Here is a tiny trained network, its code and every weight. The questions are about switching its units off for an input and a target symbol, where a switched-off unit gives its printed mean instead of its output.

import numpy as np


def w(rows, s, z=0):
    codes = np.array(rows[::2]) - 128.0
    scale = np.full(codes.shape[1], s)
    scale[-1] = z or s
    return codes * scale


def norm(h):
    return h / np.sqrt((h * h).mean(-1, keepdims=True) + 1e-5)


def f(y):
    return np.maximum(y, 0)


def softmax(a):
    e = np.exp(a - a.max(-1, keepdims=True))
    return e / e.sum(-1, keepdims=True)


def log_softmax(a):
    a = a - a.max(-1, keepdims=True)
    return a - np.log(np.exp(a).sum(-1, keepdims=True))


def net(x, mask):
    ids = ['ΞΠΣΦΩδεηλτ'.index(c) for c in x.split()]
    T = len(ids)
    res = E[ids] + P[:T]
    u = 0
    for l in range(2):
        q, k, v = (norm(res) @ M[l].T for M in (Q, K, V))
        z = softmax(np.where(np.tri(T) > 0, q @ k.T / 4**0.5, -1e9)) @ v
        res = res + np.where(mask[u], z, O[l][:, -1]) @ O[l][:, :-1]
        u += 1
        y = f(norm(res) @ A[l][:, :-1].T + A[l][:, -1])
        res = res + np.where(mask[u : u + 12], y, B[l][:, -1]) @ B[l][:, :-1]
        u += 12
    return log_softmax(norm(res)[-1] @ U[:, :-1].T + U[:, -1])


Q, K, V, O, A, B = {}, {}, {}, {}, {}, {}
E = w([
[144,111,150,71,137,122,164,151,175],'Ξ',
[127,224,159,93,181,154,166,178,192],'Π',
[192,71,140,96,148,113,155,184,107],'Σ',
[78,2,165,187,200,51,5,110,99],'Φ',
[74,131,100,137,131,48,179,161,137],'Ω',
[58,109,146,92,151,130,184,147,140],'δ',
[241,123,97,122,98,133,155,70,120],'ε',
[123,101,89,143,110,29,183,194,102],'η',
[132,142,115,104,103,40,184,144,160],'λ',
[181,89,84,142,196,124,163,98,155],'τ',
],0.0081)
P = w([
[140,2,127,254,59,155,54,145,101],'0',
[189,159,199,29,215,65,177,159,89],'1',
[168,101,65,88,84,106,103,209,189],'2',
[186,146,194,54,210,57,176,126,96],'3',
[132,90,63,105,95,110,100,187,184],'4',
[164,153,181,76,196,53,167,101,103],'5',
[103,112,54,122,94,105,110,170,183],'6',
[137,157,174,94,178,56,162,72,118],'7',
[105,126,70,144,99,117,104,135,177],'8',
[122,147,181,114,174,75,174,68,130],'9',
[93,126,64,160,111,135,111,119,173],'10',
[130,130,194,119,175,94,200,75,139],'11',
[117,109,73,166,119,137,127,169,210],'12',
],0.0066)
Q[0] = w([
[154,180,239,31,166,46,221,50,20],'L0H0',
[154,52,116,165,164,132,156,132,228],'L0H0',
[112,108,110,160,116,149,90,104,80],'L0H0',
[99,45,60,233,23,225,2,214,157],'L0H0',
],0.0082)
K[0] = w([
[168,142,17,79,140,140,231,10,137],'L0H0',
[157,49,217,205,181,180,138,112,154],'L0H0',
[87,173,155,87,128,53,92,123,126],'L0H0',
[120,190,217,126,113,110,22,254,139],'L0H0',
],0.0076)
V[0] = w([
[135,127,90,190,253,118,166,147,192],'L0H0',
[166,180,80,108,96,148,106,68,90],'L0H0',
[44,159,70,102,98,98,137,135,42],'L0H0',
[117,228,118,188,139,178,106,102,171],'L0H0',
],0.0059)
O[0] = w([
[146,155,3,85,186,7,86,199,101,192],'L0H0',
[204,117,124,214,57,117,202,58,53,62],'L0H0',
[217,7,173,233,215,120,140,135,141,7],'L0H0',
[142,187,33,109,218,81,169,64,48,2],'L0H0',
],0.0045,0.005)
A[0] = w([
[122,94,143,99,163,104,228,88,168,116],'L0N0',
[138,98,126,187,197,102,104,175,134,2],'L0N1',
[77,130,138,87,118,111,145,189,136,95],'L0N2',
[116,136,113,84,193,83,64,96,55,25],'L0N3',
[56,132,158,97,92,101,128,144,91,58],'L0N4',
[87,157,93,101,245,125,156,108,122,100],'L0N5',
[141,135,138,86,101,175,89,156,157,98],'L0N6',
[133,130,80,130,119,106,89,124,166,214],'L0N7',
[193,227,188,150,82,123,254,21,24,100],'L0N8',
[164,250,67,91,166,95,193,58,16,119],'L0N9',
[104,170,167,123,216,202,95,116,117,72],'L0N10',
[178,229,151,120,153,196,195,141,73,129],'L0N11',
],0.0081,0.0038)
B[0] = w([
[175,165,131,74,120,95,69,94,114,195],'L0N0',
[163,151,140,111,131,138,191,48,145,144],'L0N1',
[175,115,102,158,178,123,112,69,115,254],'L0N2',
[109,213,132,155,166,98,117,168,181,163],'L0N3',
[183,123,173,90,199,126,169,97,146,173],'L0N4',
[149,137,104,83,91,125,95,212,124,181],'L0N5',
[96,156,84,115,126,103,171,80,129,203],'L0N6',
[140,180,101,119,95,135,174,126,116,227],'L0N7',
[163,52,163,73,187,78,82,2,121,227],'L0N8',
[143,126,52,3,210,102,103,114,46,229],'L0N9',
[209,8,152,78,100,50,117,156,159,136],'L0N10',
[124,64,147,90,74,20,154,122,144,167],'L0N11',
],0.0084,0.0069)
Q[1] = w([
[171,114,41,135,103,131,122,80,223],'L1H0',
[1,160,44,153,89,225,51,120,57],'L1H0',
[138,22,2,210,32,155,111,141,247],'L1H0',
[117,144,12,126,178,108,92,115,214],'L1H0',
],0.0069)
K[1] = w([
[94,80,135,207,87,227,113,94,130],'L1H0',
[131,128,59,62,87,235,254,172,139],'L1H0',
[158,4,193,174,78,253,209,109,82],'L1H0',
[137,117,103,189,25,200,86,84,113],'L1H0',
],0.008)
V[1] = w([
[2,187,224,119,78,139,48,177,162],'L1H0',
[186,72,143,151,70,136,116,236,10],'L1H0',
[64,119,108,162,153,47,243,220,232],'L1H0',
[196,165,123,41,44,175,148,148,186],'L1H0',
],0.0076)
O[1] = w([
[152,194,214,54,117,114,95,100,192,27],'L1H0',
[199,113,80,195,78,109,14,75,119,3],'L1H0',
[48,39,173,123,81,59,121,204,156,140],'L1H0',
[103,94,58,68,119,254,87,153,195,212],'L1H0',
],0.009,0.0046)
A[1] = w([
[75,252,204,211,84,91,121,72,142,76],'L1N0',
[58,92,63,128,97,239,150,177,40,24],'L1N1',
[169,159,70,197,119,236,56,27,99,50],'L1N2',
[187,83,79,231,60,119,41,33,151,66],'L1N3',
[116,223,132,137,51,150,40,36,175,55],'L1N4',
[63,148,110,249,116,83,139,154,114,147],'L1N5',
[140,117,231,63,171,65,176,177,112,105],'L1N6',
[104,62,36,148,96,184,130,129,158,55],'L1N7',
[95,91,109,128,162,221,188,191,173,69],'L1N8',
[121,255,171,212,67,116,73,86,128,67],'L1N9',
[36,156,230,113,90,46,191,124,69,92],'L1N10',
[122,199,111,121,57,166,34,70,145,1],'L1N11',
],0.0086,0.0066)
B[1] = w([
[132,38,100,20,159,98,102,54,89,143],'L1N0',
[211,121,243,120,150,114,44,188,51,152],'L1N1',
[224,139,129,125,152,162,217,129,253,181],'L1N2',
[29,191,100,237,162,129,86,109,84,179],'L1N3',
[137,47,166,73,236,128,141,161,127,163],'L1N4',
[154,64,164,61,155,191,225,89,112,146],'L1N5',
[139,190,158,234,98,114,100,97,193,254],'L1N6',
[207,137,236,111,131,116,93,190,99,165],'L1N7',
[90,112,148,179,58,203,104,83,42,179],'L1N8',
[105,12,88,91,135,147,146,70,80,142],'L1N9',
[212,198,204,111,244,103,174,190,152,187],'L1N10',
[177,86,163,107,255,124,61,158,176,150],'L1N11',
],0.0094,0.0077)
U = w([
[62,152,152,102,116,195,147,106,124,180],'Ξ',
[108,175,53,93,160,99,124,203,88,111],'Π',
[165,88,123,135,197,168,55,146,193,3],'Σ',
[138,82,142,81,135,97,130,33,91,119],'Φ',
[128,37,121,150,146,119,230,174,127,75],'Ω',
[143,253,224,139,118,76,116,133,116,132],'δ',
[196,164,71,175,101,162,184,114,140,155],'ε',
[90,136,90,213,96,92,109,128,116,228],'η',
[156,75,105,113,38,86,102,155,197,138],'λ',
[177,125,177,134,124,160,94,180,47,106],'τ',
],0.0076,0.004)

Each question gives the input, a string of symbols that net reads in full, and the target symbol t.
The units are the heads (4 rows each of Q, K, V and O) and the neurons (one row each of A and B). Each row of codes is followed by its name. A weight is (code - 128) times the scale printed after its matrix; where a second scale follows, it is the last column's (O, A, B and U).
mask holds one flag per unit, layer by layer, with each layer's heads first. A switched-off unit (its flag False) gives its mean, the last column of its rows in O or B, instead of its output. The means were averaged over made-up inputs and are rounded, as every weight is.
A unit's drop is (log p(t) with every unit on - log p(t) with that unit switched off) / (log p(t) with every unit on - log p(t) with every unit switched off).
The circuit of an input: a set's keep is (log p(t) with only the set's units on - log p(t) with every unit switched off) / (log p(t) with every unit on - log p(t) with every unit switched off). Starting from the 12 units with the biggest drops (on a tie, the unit counted first), units are removed one at a time, each time the one whose removal leaves the highest keep (on an exact tie, the one counted first), for as long as the keep stays at least 0.8.
units of the circuit, in order: the units of the circuit, biggest drop first
k most important neurons: the k neurons with the biggest drops, biggest first
k most important neurons of layer l: the k neurons of layer l with the biggest drops, biggest first
input δ Ξ Π λ η Σ Σ τ δ, target δ: units of the circuit, in order => (L1H0 L0N9 L0H0 L1N6)
input ε Ξ Σ ε τ, target ε: units of the circuit, in order => (L1H0 L1N2)
input η Ξ Σ, target η: 2 most important neurons => (L1N3 L0N6)
input Ω Σ Π ε λ Π Φ Ξ δ τ τ Ξ η, target Ω: units of the circuit, in order => (L1H0 L0N9 L1N5 L0N8)
input Ω ε λ η ε λ η λ Ω, target Ω: 3 most important neurons => (L0N9 L0N1 L1N5)
input δ Φ Π Ω Ω τ δ ε Σ Φ δ Φ τ, target δ: most important neuron => (L0N9)
input Ξ Ξ Σ Ω Σ Ξ Φ Π η Σ Φ, target Ξ: 3 most important neurons of layer 0 => (L0N8 L0N9 L0N6)
input Φ τ τ Ξ τ Ξ Π Ξ δ Ω, target Π: units of the circuit, in order => (L0H0 L0N8 L0N5)
input λ Σ λ ε τ Π Σ τ Π, target λ: 4 most important neurons => (L0N9 L0N8 L0N0 L0N5)
input Σ Σ Ω λ Σ τ Ω Π δ, target Σ: units of the circuit, in order => (L1H0 L0N9 L0H0 L1N4)
input λ Π Φ δ, target δ: units of the circuit, in order => (L1N6 L0N9)
input η Σ Ξ ε Φ Φ τ Ω ε τ η, target η: 2 most important neurons => (L1N3 L0N9)
input Π Σ Φ, target Π: units of the circuit, in order => (L0H0 L0N8)
input Π Ξ Π δ η η, target Ω: units of the circuit, in order => (L1H0 L0H0 L0N9)
input η δ δ Σ τ Π η Ξ Π ε Φ, target η: 4 most important neurons => (L0N9 L1N3 L0N8 L0N0)
input Ω η Σ ε Π Ω Ξ, target Ω: most important neuron => (L0N1)
input η τ Ω Σ η η ε Σ Ξ Π Ξ η η, target η: units of the circuit, in order => (L1H0 L1N3 L0N9)
input Σ Π Π Φ Π τ Ω τ Π Ξ Ξ δ, target Π: units of the circuit, in order => (L0H0 L0N5)
input η Ξ δ, target η: units of the circuit, in order => (L1H0 L1N3 L0N9)
input η Φ η Φ Φ Ω, target δ: 2 most important neurons => (L1N6 L0N9)
input Ξ δ ε τ ε δ η Ξ Φ Ξ λ, target Ξ: 2 most important neurons => (L0N8 L0N9)
input δ τ Σ λ Σ Σ Ξ Ξ Ξ η, target Π: most important neuron of layer 1 => (L1N2)
input η Π Σ Ξ Σ Ω Σ λ, target ε: 4 most important neurons => (L0N0 L0N9 L0N11 L0N1)
input Π η Ω Σ, target τ: 4 most important neurons => (L0N8 L0N1 L0N11 L0N9)
input τ η ε τ Π λ δ Σ Ω Ξ λ ε Ω, target τ: 2 most important neurons => (L1N1 L1N7)
input Φ Ξ δ, target Φ: 2 most important neurons of layer 0 => (L0N6 L0N9)
input Π Ω η δ, target Σ: 3 most important neurons => (L0N5 L0N0 L0N2)
input Σ Ω ε τ Σ ε Σ Π Ξ, target Σ: 3 most important neurons => (L0N8 L0N9 L1N3)
input Ξ Ξ τ Π Φ Π Ω, target Ξ: most important neuron of layer 0 => (L0N8)
